Below is a small trained network, with its code and all its weights. Each question gives an input and a class and asks what happens when units are switched off, that is, made to give their printed mean instead of their output.

import numpy as np


def w(rows, s, z=0):
    codes = np.array(rows[::2]) - 128.0
    scale = np.full(codes.shape[1], s)
    scale[-1] = z or s
    return codes * scale


def f(y):
    return y / 2 * (1 + np.tanh(0.7978845608 * (y + 0.044715 * y**3)))


def log_softmax(a):
    a = a - a.max(-1, keepdims=True)
    return a - np.log(np.exp(a).sum(-1, keepdims=True))


def net(x, mask):
    res = np.array(x, float).reshape(1, 2) / 4 @ E
    y = f(res @ A[0][:, :-1].T + A[0][:, -1])
    res = res + np.where(mask, y, B[0][:, -1]) @ B[0][:, :-1]
    return log_softmax(res[-1] @ U[:, :-1].T + U[:, -1])


A, B = {}, {}
E = w([
[59,98,240,1,167],'x0',
[232,77,234,113,19],'x1',
],0.009)
A[0] = w([
[134,98,193,137,25,15],'N1',
[106,69,174,93,161,71],'N2',
[66,208,129,144,191,1],'N3',
[108,23,231,98,220,84],'N4',
[212,13,152,102,7,134],'N5',
[189,143,102,189,86,24],'N6',
],0.011,0.0077)
B[0] = w([
[9,192,66,205,113,173],'N1',
[188,210,70,245,37,160],'N2',
[51,172,34,188,118,162],'N3',
[176,166,142,149,102,199],'N4',
[60,93,148,104,168,247],'N5',
[183,196,97,204,77,170],'N6',
],0.012,0.014)
U = w([
[6,126,102,139,141,60],'0',
[194,182,112,166,48,71],'1',
[148,68,139,55,183,249],'2',
],0.017,0.018)

Each question gives the input, the list of numbers given to net, and the class t.
The units are the neurons (one row each of A and B). Each row of codes is followed by its name. A weight is (code - 128) times the scale printed after its matrix; where a second scale follows, it is the last column's (A, B and U).
mask holds one flag per neuron, in row order. A switched-off neuron (its flag False) gives its mean, the last column of its row in B, instead of its output. The means were averaged over made-up inputs and are rounded, as every weight is.
A unit's drop is (log p(t) with every unit on - log p(t) with that unit switched off) / (log p(t) with every unit on - log p(t) with every unit switched off).
The circuit of an input: a set's keep is (log p(t) with only the set's units on - log p(t) with every unit switched off) / (log p(t) with every unit on - log p(t) with every unit switched off). Starting from all 6 units, units are removed one at a time, each time the one whose removal leaves the highest keep (on an exact tie, the one counted first), for as long as the keep stays at least 0.8.
circuit, biggest first: the units of the circuit, biggest drop first
unit that matters most: the unit with the biggest drop
top k neurons: the k neurons with the biggest drops, biggest first
drop when u is switched off: that unit's drop, to one decimal
input [4,2], class 1: circuit, biggest first => [N4]
input [3,3], class 2: circuit, biggest first => [N3, N6]
input [-2,-3], class 2: top 2 neurons => [N1, N2]
input [5,-2], class 1: top 2 neurons => [N5, N2]
input [-7,7], class 0: top 2 neurons => [N5, N1]
input [-3,-2], class 2: circuit, biggest first => [N2, N1, N3]
input [6,4], class 1: top 2 neurons => [N2, N4]
input [0,3], class 2: circuit, biggest first => [N3, N2]
input [4,3], class 1: top 3 neurons => [N2, N4, N3]
input [3,0], class 2: top 2 neurons => [N6, N1]
input [-7,-5], class 1: top 3 neurons => [N5, N6, N1]
input [5,-1], class 1: top 2 neurons => [N5, N2]
input [6,7], class 0: top 3 neurons => [N5, N1, N6]
input [1,6], class 0: unit that matters most => N1
input [-2,6], class 0: drop when N1 is switched off => 0.1
input [1,7], class 0: drop when N1 is switched off => 0.3
input [3,2], class 2: drop when N6 is switched off => 0.6
